Rows lie near named flat spaces through zero. A row that begins with a name and a colon came from that space; any other row is followed by the name of its block's space that it lies nearest.
beva-zomim: [-17  -6  35   6  26   4  -2 -18  55 -17 -14   6   0  42  25  10 -28  12
   2 -13 -34 -14  -6  12  -5 -21  -6   2   7   0  44]
mimos-lilav: [ 25  29  24 -30  10  -2  19  53  34 -28  32 -10 -13   8  -5 -21  -8 -11
   4  40  35 -38 -20   9 -20 -22  11 -25 -10 -14 -11]
sorig-roku: [ -1  -7 -37  -2  -2  25   2 -14 -26  17 -21 -17   1 -25  -4   9  -9   4
 -10   0   4  10   3 -25  18  10  -6  -7   1  17 -15]
sorig-roku: [-11 -50 -15  -9  -2   8 -19 -19 -10 -21 -51  17  14   7 -17   0 -28   6
   4  -8 -21  11  19  -8  44 -25   0  12 -25  -6  16]
sorig-roku: [ -9   2   4  13 -23 -33  -9 -15 -11   2   1   8  14  11  -7   0  24 -12
   6  -4  -7  21  -3  22  -1   3 -14  26   2 -21   7]
mimos-lilav: [-25  20   2 -59  32  -1  23 -23  50  36   9 -17   2  24  11  35 -17 -17
  17  44  -1 -46  37 -21  39   4 -40  -4  39 -18  39]
pemo-sogad: [  0  23  21  30  27  29  12  -2  32  11  14 -13 -17   4  42  13  -8  24
 -18 -27 -18  -8 -24  -9 -45  15  10 -20  17  37   5]
mimos-lilav: [ -3 -22   5  13   4   2 -16 -12 -18  -6  -2  18  -6 -10  -8  -8  -2   9
  15 -27  -1   8  14  18   9   8  11   6  20   7   9]
pemo-sogad: [-17  -6 -40 -11  15  29  10 -22   5   0 -24 -37  -8   6  -1 -19 -32  -3
   6  23  16   2  13  15  36 -20 -17 -20  36  -1  16]
sorig-roku: [  9  16   6  -3  25  21  16  28   9  10  37 -10 -27 -11  12 -17  -1   7
   2   5  24 -22  12  -1 -20  10  23 -34  21  18 -13]
beva-zomim: [-16 -16   5 -20   4 -29 -10 -14 -28  38  31  32  -2 -13 -17   7  30 -11
  34  -7   7  -8  67   4  31  36  -1  16  37 -13  10]
beva-zomim: [-23   5  -1  33   1  16  -8 -70  31 -10 -59 -25  19  26  27  37 -33  13
 -15 -28 -48  24 -54  12   0  -9 -46  26  23  12  46]
mimos-lilav: [ -4   2 -19  18 -39 -34  -1   9 -24   0   0  -3  15  14 -10 -24  34 -17
 -12  15   2  37  -3  15  -7 -14  -2  15 -34 -28 -22]
pemo-sogad: [  0   8 -34 -29  19  30  21  13   2  11   6 -33 -17 -10  -3 -19 -19  -6
   3  37  35 -18  21  -8  22  -8  -1 -35  21   3 -10]
pemo-sogad: [-11 -24  -3   7  -6  -9 -14 -15 -13  -5 -14  15   6   5  -9  -6   0   1
   8 -12 -10  14  17  12  17  -5   1  13  -1  -8  11]
sorig-roku: [ 24  12  34 -28 -16 -33  -6  27   3 -16  16  28  13  -7 -21  21  16 -13
   8  12   6 -23 -18 -11  -8   4  -2  21 -30 -19  -9]
mimos-lilav: [-46 -54 -19 -25  19   3   1 -25  26  25 -44  16  18  47  12  13 -23   3
  -9  12 -54  -1  74 -46  55 -29  -4   3 -44 -15  31]
sorig-roku: [ 12 -10   0  -4 -30 -32 -22  -6 -49  -3   5  27  11 -31 -36   5  27 -13
  22 -11  16  13   3  15  15  23  -5  31   7 -15 -11]
pemo-sogad: [ 10  -2  15   1  14  18   3  15   3  23   6  19  -1 -17  20  35   4  20
 -23 -23 -27 -15   3 -61 -23  24  21  -7 -37  34 -19]
beva-zomim: [  0 -22 -28 -17  -9   6  -3   2 -29  16 -19   8  10 -18 -14  11   2  -1
  -9   6  -5   6  24 -41  26   4   4   2 -35   3 -20]
beva-zomim: [ -9  44  -1  35  -9   2   3 -56  13  16 -14 -35  11   1  27  40   3   2
 -12 -21 -19  21 -63  16 -26  26 -48  24  49  15  21]
mimos-lilav: [ -2   3   3  -1   9   8  -1 -12   4   5   0  -2  -4  -5   4   9  -7   4
   6  -7   0  -6   0   1   3   9  -6   0  22   8  10]
beva-zomim: [ -6  12  -4  22  -1   9  13   1  16  24  -8 -10   8  14  33  22   9  11
 -39  -8 -35  12 -15 -42 -31   3   2  -4 -42  18 -14]
beva-zomim: [  5   8  42  -5  26  -2  14  45  48 -12  36  13 -17  30  21 -18  -1   7
  -3   8  -4 -30  10  -1 -33 -18  31 -25 -21  -2   2]
mimos-lilav: [ -8   6  -6  50 -11  -1 -13 -37 -22  -1  -3 -11  -4  -7   6 -10  11   7
   6 -36  -1  37 -24  48 -16  17 -10  14  50  11  11]
sorig-roku: [ 18  -1  15  -2  21  29  -5   5   1 -18   3   3 -17 -26  -2   3 -24  16
  10 -19  14 -20 -16   4  -6   9  12 -14  26  26   3]
pemo-sogad: [-12 -21 -18 -32  15  18   4  -8  18 -10 -31  -9   3  15  -6  -2 -37  -2
   4  24  -3 -14  20 -12  42 -29  -9 -10  -7  -9  18]
sorig-roku: [ 31  17  23  -1 -20  -5 -21 -21 -17 -27 -17  11  15 -39 -20  46  -6   2
   8 -27   2  -5 -69   2  -8  25 -25  35  15  12   4]
pemo-sogad: [ 18  14  20  -3   0 -17   6  46 -13   7  57  17 -18 -16  -6 -23  33  -5
  10   4  30 -15  18   7 -27  18  31 -15   1  -2 -28]
pemo-sogad: [-15 -17   5  38   3   4 -14 -29  -5   3 -13  10   0   7  15   1   0  16
  -1 -40 -27  23   2  15  -8   8   4  10  15  15  17]
mimos-lilav: [  8  11  -2   3 -15 -14  -8 -12 -33  13  15   5   1 -30 -15  10  22  -7
  14 -11  17   7  -5  11   0  32 -10  16  31   1  -8]
beva-zomim: [ 23   5   7 -17  11  22  20  59  29 -18   2  -5  -5   8  12  -8 -16   8
 -31  25  -1 -24 -15 -47 -26 -29  31 -33 -73  10 -31]
pemo-sogad: [-12 -37  -7  34  -5  -5 -22 -17 -45  20   0  32  -2 -16  -2  -7  22  14
   5 -47 -18  30  39   1   4  25  23  12   3  15  -6]
beva-zomim: [-36 -17 -33  34 -18 -11  -4 -47 -34  76 -18  10  23   1  25  42  41   7
 -30 -32 -58  46  40 -54   3  39 -12  27 -27  15 -10]
mimos-lilav: [ -3   2   7 -16   4 -11   8  18  21 -11  11  -2  -3  22  -3 -19  -2 -10
   7  25  10 -12  11  14   5 -21   3  -8  -5 -21   6]
sorig-roku: [ 10   4  18  -2  25  23   4  14  20 -14  10  -1 -17  -5   9  -4 -20  13
   4  -8   8 -23  -8   2 -13  -1  15 -21  15  18   5]
[-11 -27   0   4   7   6  -9 -13  -1   1 -18  15   3   5   2   5 -10  10
   0 -17 -21   5  19 -10  14  -3   6   5 -10   6  11]  pemo-sogad
[ -1 -17  17   5  -1  -9 -11   1  -1  -2  -4  27   6   3   1  11   5   7
  -1 -19 -22   1   8 -12  -3   3  11  12 -23   2   3]  pemo-sogad
[ -2  -7  -6 -20 -13 -14  -4  -5   2 -17 -20   0  14  10 -18   0  -8 -14
   7  21   3   0  -4   6  25 -19 -17  14 -12 -24   9]  pemo-sogad
[ -6   2 -25  -5 -50 -58  -7  -1 -52  25  15  12  23  -7 -32  -7  57 -33
   8  22  15  32  23  10  17  14 -15  34 -16 -42 -25]  mimos-lilav
[-23  18 -19  32 -17 -10   5 -40   8  18 -21 -28  16  25  22  11  11  -5
 -19  -2 -25  35 -25  11 -10  -2 -33  18   7  -6  12]  sorig-roku
[  1  20  12   8  -1 -12   1  -5   0   4  24  -4  -7  -3   2  -4  14  -5
  13  -4  14  -1  -8  28 -13  15  -7   4  37  -3   6]  beva-zomim
[-21 -19  -7 -21   8  -6   7   0  23   8 -14   3   8  33   5  -2  -9  -6
  -4  23 -19  -6  36 -17  25 -25  -3  -3 -28 -19  13]  mimos-lilav
[  5   7  -6  16 -24  -9  -8 -17 -22  11 -14   3  18 -16  -1  30  17   0
 -15 -17 -17  20 -27 -19 -11  20 -14  24 -18   7 -12]  pemo-sogad
[ -9  -7   3   8   2  -2  -6 -17   4  -5  -9   2   2   9   2  -1  -6   2
   6  -9  -8   6   0  16   6  -3  -7   8  15  -3  17]  beva-zomim
[ 10   8  -6 -49  -1   1  12  18  20 -13 -13 -11  10   5 -15  11 -19 -16
  -2  46  12 -28  -7 -25  24 -23 -15  -4 -28 -20  -3]  pemo-sogad
[ -7 -51  41  15  -4 -36 -31   9 -16 -12   9  69   5  12 -12 -11  22   9
  18 -41 -29   9  45  11   2   1  36  24 -29 -11  11]  pemo-sogad
[  6 -25  16 -25  11 -12  -8  32  -6 -24  25  27 -16   1 -27 -41  -3  -7
  33  12  31 -21  43  30  21 -16  28 -12   9 -20   3]  beva-zomim
[ -1  17  -3 -68  12  -5  17   1  15  41  13   1   9 -11  -7  50   1 -18
   7  41   6 -46  31 -57  33  22 -26   3  -1 -10   1]  mimos-lilav
[-12 -15   5  11  -6 -23  -3  14   9 -26   6   5  -3  36  -6 -50   5  -9
  11  12   7  14  17  48   2 -36  13  -3  -5 -31  10]  mimos-lilav
[ 24  59  36 -12 -10 -10  16  12  56 -22  -2 -22  17  17  17  43  -7  -8
 -24  23 -11 -24 -88 -16 -43  -9 -33  12 -27  -6   3]  pemo-sogad
[  7  29  11  -6  -1 -23  14  28 -14  45  64  10 -12 -18   5   3  49 -10
   4   7  20 -14  28 -14 -26  41  14  -7  11   1 -28]  beva-zomim
[ 38  -3  48 -21   5   3 -21  13   2 -47  -1  33  -2 -32 -24  25 -22   9
  22 -23  11 -34 -40   4  -4   9   6  14   6  11   8]  sorig-roku
[ -9 -13 -27   6   0  21  -2 -27 -15  18 -31  -9   8 -12   6  21 -11   9
 -14 -12 -18  14   2 -28  15   9 -10   3  -5  18  -1]  pemo-sogad

Rows lie near named flat spaces through zero. A row that begins with a name and a colon came from that space; any other row is followed by the name of its block's space that it lies nearest.
vivaz_rusuz: [ -6 -30  13  -1   3 -11 -17 -19   9   7  12 -17 -12  24  19  20 -21  22
  -9   8  39   5 -11 -17 -10   0 -25  -1  23   2  19]
dimu_goler: [ 30  -9  -9  37 -16 -10  16  24 -24  -3   4 -28  -7 -18   8 -12  -2  -2
  17 -27  -8  -9  -7   6  14  12   6 -12   6 -29 -36]
vato_luni: [-12  -1  -7  -1  -2  15  10  11  14  -3  -8  11  14 -13   1  -1   9  -7
  10   1 -11   6   8   4 -19  -8   3  13  11  10  -2]
vir_nimem: [ 14 -23  24   0  46   7   1 -11   4 -10  -9   3  29  -8  -6 -16  16   0
 -20  15   1  -4  -6   1 -18   3   3   1   7   6  10]
vivaz_rusuz: [ -5  18 -20   7  -9 -13 -10  -7  14   5 -12  -2  -6 -24 -18   7   1  -2
   7  13  -8 -11  16   5   8  -2   6  -1  -6   5  -2]
vivaz_rusuz: [-11 -11  -2 -18  24  10  -5 -12  13 -15  -1   2   9   2  -2 -11   8  -4
 -15  11   5   6  -8  -7 -16  -2  -4   8   1  18  18]
vivaz_rusuz: [-47   8 -14 -14 -36  15  10  10  30  18  -6  25   5   3   7  28  -5  -3
  25   0  -1  18  23   2 -27 -26  -4  25  20  16  10]
vuge_rezod: [-20  31 -10 -45 -16  31  -6  28 -13 -33  21  26 -26  24   8   4 -15  -8
  -9  -9  -2  19 -21  -3  11   9   7  19 -39   8   3]
vato_luni: [ -6 -23 -40   7  -4  32  11  -2  32 -29 -17 -13   3 -11  34 -29  28  -7
   2 -18 -18   5   0 -23 -42  10 -23   3  43  28   2]
vir_nimem: [ 24  29  17  14 -19   3   2 -13  -9  23 -20  22  -3  18  11   2  19   9
  -4 -11 -27 -17  28  -3  17  13  -3 -26   3  -8  -6]
vuge_rezod: [ -6  33 -13  11 -15   9  37  14  -5  44 -15  24  29  -6 -13 -26  41 -28
  38 -11 -58   9  32  21   0 -34   8 -11   9  11 -18]
nepo_vira: [ 30 -25   9   6  14   6   1   3 -25 -24  15 -25 -12  19  26 -24  -1   6
 -18 -22  10   0 -31 -15   5  24 -12 -14   3 -12  -7]
nepo_vira: [-13   7 -47  26 -17  -3  -5  -1  35  18 -16 -16  -5 -30   2  -1  14  -4
  33  14 -21   0  21  -1 -16 -15 -20  -4  39  29  -6]
vato_luni: [  7  17  -5 -14 -17 -18 -26 -52  -5  14   3  -9 -38  52  17  -3   0  16
 -27  -9  11 -10   2 -29  30  14 -29 -37  -8   7  25]
vuge_rezod: [-27 -13 -26 -11 -18 -17  21  17 -13  -5  25 -24  -3  -7 -17  -8 -17 -20
  18 -23  15  16 -18  10   6 -22  16  16 -21 -15  -9]
dimu_goler: [  9 -18  29   4 -12  -4  12   7 -21   3  10  -1   0  21  15  12 -16  10
  -5 -24  20   0  -7  -2   4   7   4   1  -1 -30  -6]
dimu_goler: [-20 -18  -4  12   9   7  -5   0  39  15 -14   4  19 -21   3  19   3   6
  18  28   3   7  16   2 -39 -19 -14  16  44  25  10]
nepo_vira: [ 27   9   2  31  -9   0 -28  16  18 -33 -24   1 -16 -52  -3  38 -22  23
  -8  18   8 -35  13   3   4  44  17  12  -2 -20 -20]
vuge_rezod: [ -2  17 -30  18 -30   6  30  16   5   3 -21   4  13 -30  -7 -16  23 -20
  24 -25 -38  -7  25  11  -4  -5  18   1   3  -7 -25]
vivaz_rusuz: [-22   7 -20  -8 -17  19  16  41   2 -16   8   9   2 -18  -2   3  -7 -16
  23  -9  -9  16  -6  12 -12 -10  14  27  -7   2 -16]
vuge_rezod: [-21  -1   6  -9   1 -21  14  18 -19  22  24  -4  10  -2 -29   6 -17 -14
  21   3  12  17  -9  24  12 -34  18  13 -22 -12  -5]
nepo_vira: [ 14   4 -22  15 -53  17  -3  39 -14 -36  12 -15 -47   3  42  15 -28  13
   8 -38   7  -3 -16 -15  10  39  -7   4   2 -23 -31]
dimu_goler: [-19   7 -32 -20 -19  -9 -15 -19   5  -9  12 -17 -32  19   5  -3 -10  -1
  -7  -8  14   6 -10 -17  12   1 -14  -6 -12  11  15]
vir_nimem: [-16  21 -17 -15 -12  16 -24  16  15 -16   5  12 -26  -2   6  22 -17   7
   4  19   4   8  -5  -4  -1   7  -9  15  -4  20   4]
vivaz_rusuz: [-32 -22  -1  -5  31  -7 -12  11  23  19  16  -7  15 -15 -16  17 -16   0
  24  46  22  26 -11  13 -26 -38 -12  24  23  29  15]
dimu_goler: [ 21  35  -6   8 -26  24 -22 -20  18  -4 -30  23 -27  17  35   7  19  20
 -16  -4 -27 -21  27 -25   4  36 -24 -24  18  16   4]
vuge_rezod: [ 22 -40  -8  47 -16  -9  31 -32  19   7 -39 -25  27 -20  21 -22  34   3
  -2 -40 -12 -28  31 -15 -27  13  -4 -20  49 -21  -9]
vivaz_rusuz: [ 15  24 -38  11  -6 -19  -8  -8 -11  -2   2 -27 -23 -13 -15 -27  10 -11
   5  -3 -20 -10  -4   0  33   6  -1 -24 -20   3 -13]
vato_luni: [-11  30 -38  29 -77   2 -12  37  12  17   3  -5 -49  -7  30  45 -30  16
  48  -9  -4   3  17  -3   9   4 -20   2  27  -1 -28]
vir_nimem: [  3  11  39 -20  22  -8 -23  12 -26   7  28  13 -12  23 -12  26 -32  12
  -9  28  26  10 -23  10  25  -3   3   5 -30  -6   7]
vato_luni: [ 30  -9  20  15   1  -2   8  21 -32 -12  11 -10  -5   1   8  -4 -11   4
  -4 -18   5  -6 -17   5  16  18  11  -5 -11 -30 -22]
vir_nimem: [ -9  16 -20  -4 -22   7 -15 -12  21  -3 -11   6 -20   5  13  11   1   8
  -2   2  -4  -4  13 -14  -3   9 -15  -3  10  16   9]
vuge_rezod: [-31   1 -28   1 -39   5  15  19  12  15   6  -2  -6   1  12  10  -7  -7
  34 -14  -3  19   8   1 -14 -22  -9  12  21   7  -7]
vuge_rezod: [-19  18 -22  36 -13 -20  11  18  19  69  -7  -2  18 -32 -23  12  10 -11
  66  31 -29  13  32  29  -6 -54  -9  -3  39  22 -17]
vuge_rezod: [ -8 -18 -24  16   2 -14  12 -19   9  34   2 -28   8   7   6 -26  21  -8
  22  -4  -9  12   4  -6 -12 -29 -27 -19  38  20   5]
vir_nimem: [  0   7  12  -8  13  -9  23  10 -26  14  10   6  21   0 -27 -18   8 -20
   7  -6 -12   7  -4  21  15 -20  23   0 -28 -13  -8]
nepo_vira: [  1 -42 -46  14  27   7   8 -20  36 -43 -24 -37  20 -47   0 -44  31 -15
 -12  -6  -8 -11  -4 -15 -39  11  -3   5  27  19   4]
vato_luni: [ 11   2  24  16   2 -45 -16 -14 -13  32   7 -12  -5  -4 -27  28 -25  15
   2  20  25 -15   6  13  31  -7   8 -11 -14 -24  -1]
dimu_goler: [-11 -15 -11 -28  38 -11  17 -15 -19  -7  20 -19  19   9 -27 -49  17 -29
 -11  -6  -1  17 -27   5   5 -23   9  -3 -28   9  13]
vivaz_rusuz: [ -5  28 -43 -29   1  21   5 -20   9 -39 -19   9  -3  -6  -9 -47  38 -26
 -25 -18 -38  -7   4 -12   4  16  11  -7 -31  21   9]
nepo_vira: [ 33  -8  17  51  23 -15 -30   3  29  -3 -32  -5  11 -66 -17  37 -10  26
   1  48   7 -37  22  12  -9  24   9   5  25  -8 -14]
dimu_goler: [-41 -13 -33 -35 -19  14  33  -3   2 -12  12  -4   7  22   8 -31  13 -27
   3 -40  -3  26 -10  -9 -19 -22   1  13  -6   9  12]
vivaz_rusuz: [ 24  19   6  17 -35   2  -1   9   3 -39 -32  17  -8 -40  -6  27 -11  10
 -20 -21  -4 -43  25   3  14  50  41  10 -30 -45 -23]
nepo_vira: [-26   2 -38  -9 -35   2  40  15 -16  14  18 -13  -1  18   6 -32  12 -29
  31 -44 -19  26  -5   3   1 -30  -1  -2  -1   0 -12]
vivaz_rusuz: [ -4  -4  -5  -7   9   7   5   9  -6  -5  10  -4   2   5   2 -14   3  -8
   3  -2  -3  12 -13   1  -3  -6  -3   3  -1   7  -1]
vir_nimem: [ -7  61 -44  -9 -28  20 -18 -12  29  -7 -31  27 -22 -12  -2  -4  26  -7
   0   9 -46 -14  33  -8   9  14  -4 -10  -9  33   3]
vuge_rezod: [ 26 -13   1  49   0 -13  13 -18  19  23 -38  -9  27 -35  -2  -6  28   4
  10  -2 -22 -28  36   3 -14   4   1 -18  39  -9 -13]
dimu_goler: [ 13  -6  -4  24   5   7   5   4  11   6 -15  -3  11 -17   8  -7  16   1
  10   3 -17  -6  11   1 -14   2  -7  -6  28   7 -10]
vato_luni: [  7   7   4  11   7 -57 -37 -22 -10  26  18 -31 -27  -5 -34  28 -36  16
   0  34  36 -12  -7   8  43  -6  -2 -15 -23 -12   6]
dimu_goler: [ -5  -1 -60 -16   2 -15  15 -13 -22 -21  22 -47 -17   5 -13 -67  19 -34
  -2 -33 -14  11 -30  -8  23  -9  -1 -19 -29   8  -4]
dimu_goler: [  2  -3 -12   5 -25  -6  20  22 -24  -9  14 -15  -9  -1   1  -8 -10 -10
  11 -33   2   3 -12   5  14   2  14   2 -16 -26 -21]
vato_luni: [  6 -20  13  -1  -4 -50 -30 -22 -25  10  37 -43 -40  29  -3  25 -49  23
 -14   3  61  -3 -30 -10  38   4 -13 -14 -19 -26  11]
vir_nimem: [ 31 -21  30  25  18   6  24  -9  -8  10 -21   4  34  -2  10 -20  29   1
  -8 -16 -17 -14  13   1 -14   8   4 -15  23 -15  -8]
nepo_vira: [  1  -4  -4 -11   7  13 -20 -13  16 -26  -6   1 -13   5  14   3  -2  11
 -22   8   9  -5  -6 -18  -9  21 -12   2   4  14  14]
nepo_vira: [  4  11 -32  14 -10  -9  18  10  10 -39 -30  -4  17 -75 -43 -12  10 -24
  -2 -14 -22 -31  19  20   5  17  54  18 -37 -27 -25]
vir_nimem: [-33 -13  -7 -31  20 -12   9 -15   1   4  16  -6  16   7 -26 -14   0 -18
  -4   5  14  18 -12   6  -5 -31   8  12 -18  10  22]
vato_luni: [ 14  20  32   9 -26  12  21  36 -28  12   0  30   5   8   7  19  -7   2
  13 -21 -13  -2  11  16  13   6  20   4 -12 -31 -26]
vir_nimem: [ 20   4  18  12   4 -18   4  25 -36   6  19  -9  -4  -5 -15   4 -18  -1
   9  -2   6  -1 -16  18  29   0  17  -3 -25 -28 -23]
nepo_vira: [-10  21  11  -2 -14  11 -48  -7  27  29   2  20 -36  33  33  52 -22  37
   8  43  15   9  10 -17  -5   1 -48  -5  38  37  21]
vato_luni: [-14 -33   5   2  17 -20  -2 -13  13   6   5 -18  14 -12 -13   9 -12   3
   0  14  29   2  -5   3 -15 -15   1  11  11  -2  13]
[ 34  58  10  13 -21  16 -42  18  -4  -5 -12  29 -44   2  16  35 -13  27
  -4  23 -18 -21  13  -4  33  41  -9 -15 -10   3 -16]  vir_nimem
[ 38  23  50  14  27  40  25  42 -25   4 -18  51  41 -10   0 -13  31  -8
   5   3 -50  -3  12  25  -4   8  24   1  -3  -9 -28]  vir_nimem
[ 11 -24 -12  12   4 -16   4 -12 -11   1  12 -37  -8   9   9 -22   2  -1
  -1 -16  10   1 -17 -10   5   0 -14 -16  10  -5  -2]  dimu_goler
[ 12 -31  66  20   4  16  33  71 -40  20  29  17  27  10  19  30 -29   8
  32 -10  17  24 -20  28 -15 -15  13  26  19 -38 -33]  vivaz_rusuz
[  8  47 -40  -6   8 -10 -17 -30   2  11 -11  -5 -17  -1 -22 -36  33 -15
  -3  15 -40  -9  11  -3  31  -3  -9 -33 -20  32   6]  nepo_vira
[ 43 -17  20  46   2  26  33  19  -3  -2 -33   9  34 -22  27 -20  36   0
   7 -27 -38 -18  21   3 -25  21   6 -10  40 -18 -31]  vir_nimem
[ -1   9  21  -8  19   8   8 -21   8  23 -19  29  30  10  -8  -9  29  -5
  -8  11 -21  -1  22   4 -10 -13   1  -7   6  14  15]  vivaz_rusuz
[ 16  22  20   3 -20  -2  -8  19 -27  10  14  10 -24  22  10  21 -21  13
   4  -5   5  -1  -5   3  28  11  -1  -8 -15 -18 -14]  nepo_vira
[-11  -8  -6  -7  33 -11 -29 -30  38 -16 -18  -3   9 -32 -26  11  -1   6
 -21  42  16 -14   7  -2 -14   4   3  12  -2  20  25]  vivaz_rusuz
[-10  -9   4   9  -3 -29   5  19  -7   5  11 -13   7 -32 -33  23 -29  -4
  16   7  23  -2  -3  24  10 -14  28  19 -20 -27 -13]  vuge_rezod
[-15  -2 -10   4  15 -10   9 -13  21  15 -16   2  29 -28 -28  -8  18 -13
  10  17 -12  -2  19  13 -14 -23  11   6   6  12   6]  nepo_vira
[-10   7 -21  -2 -51   5  -7  -2  19 -36 -16   4 -27 -13  14  29 -21  11
 -13 -25  14 -21  15 -15  -1  35  12  15 -11 -21  -3]  vivaz_rusuz
[  4 -52   4   8  20 -29  -9 -36  -2  13  20 -49  -7  27  16 -10 -10  14
 -10  -2  41   6 -24 -20  -6  -8 -33 -18  29   1  20]  dimu_goler
[-33  13 -45 -32  -2  46   3  27  22 -36   5  14  -6  -5  13 -21  13 -21
   9   0 -23  28 -14  -7 -28  -5  -8  24   2  43   4]  vato_luni
[ -3  15  -8   1 -24 -14   8  -3 -12  17   4  -2  -9  10  -5   0  -2  -5
   9 -15  -5  -1   8   3  20  -7   4 -10 -12 -11  -6]  vir_nimem
[ 21 -26   9  14  41   1   4  -3   1 -18  -9 -13  25 -26  -9 -22  15  -4
 -13   8  -2  -9  -9   4 -14   8   9   1   6  -2  -3]  vir_nimem
[-21   0 -20 -35 -25  18  10  16 -13 -43  20  -1 -22  18  13  -7 -17 -11
 -12 -36  13  14 -25 -11   3  12  11  18 -32 -10   1]  vuge_rezod
[  6  10 -18  14 -16  -6  33 -10  -6  15 -19  -1  20 -11 -11 -32  34 -22
  10 -30 -36 -10  23   7   6  -9  15 -16  -2 -10 -14]  vir_nimem
[-25 -10 -23  -4   6  -9 -11  -8  25   5   4 -15  -2 -13  -9   5  -6  -2
  11  22  12  10  -2  -1 -14 -18 -12  10  14  23  13]  dimu_goler
[  7  16 -18  26  -8  -7 -16  19  14   2 -10  -6 -11 -40 -10  19  -9   5
  22  23  -9 -10  11  11   5   4   2   4   8   4 -18]  dimu_goler
[ 18 -29  55  16  27 -14  17  24 -29  13  13   2  32  -9 -16  15 -18   4
   4   4  21   0 -11  25   1  -9  25  12  -7 -37 -15]  dimu_goler
[-14   7 -51   2 -13 -10  17  12  -3  -7   8 -26  -5 -25 -19 -29   8 -27
  23 -15 -17   8  -7   9   8 -16  10   1 -14   4 -16]  vuge_rezod
[-19   7  -4 -26  16  -7  -4   5 -17  14  31  -5  -7  23 -13 -10  -8 -11
   9  13   7  27 -23   7  13 -28  -7   0 -18  17  10]  vuge_rezod
[-15   2   0   1   7 -21  -9  14  -3  20  18  -8  -2 -12 -24  19 -22  -1
  21  26  15  11  -7  18   9 -25   4  10  -7   2  -2]  vuge_rezod
[  8  12  -2  -3 -33 -25 -18   4 -27  -9  24 -19 -46  17   2  23 -40  14
  -7 -16  30  -8 -17  -5  42  20   4  -7 -34 -31  -9]  dimu_goler
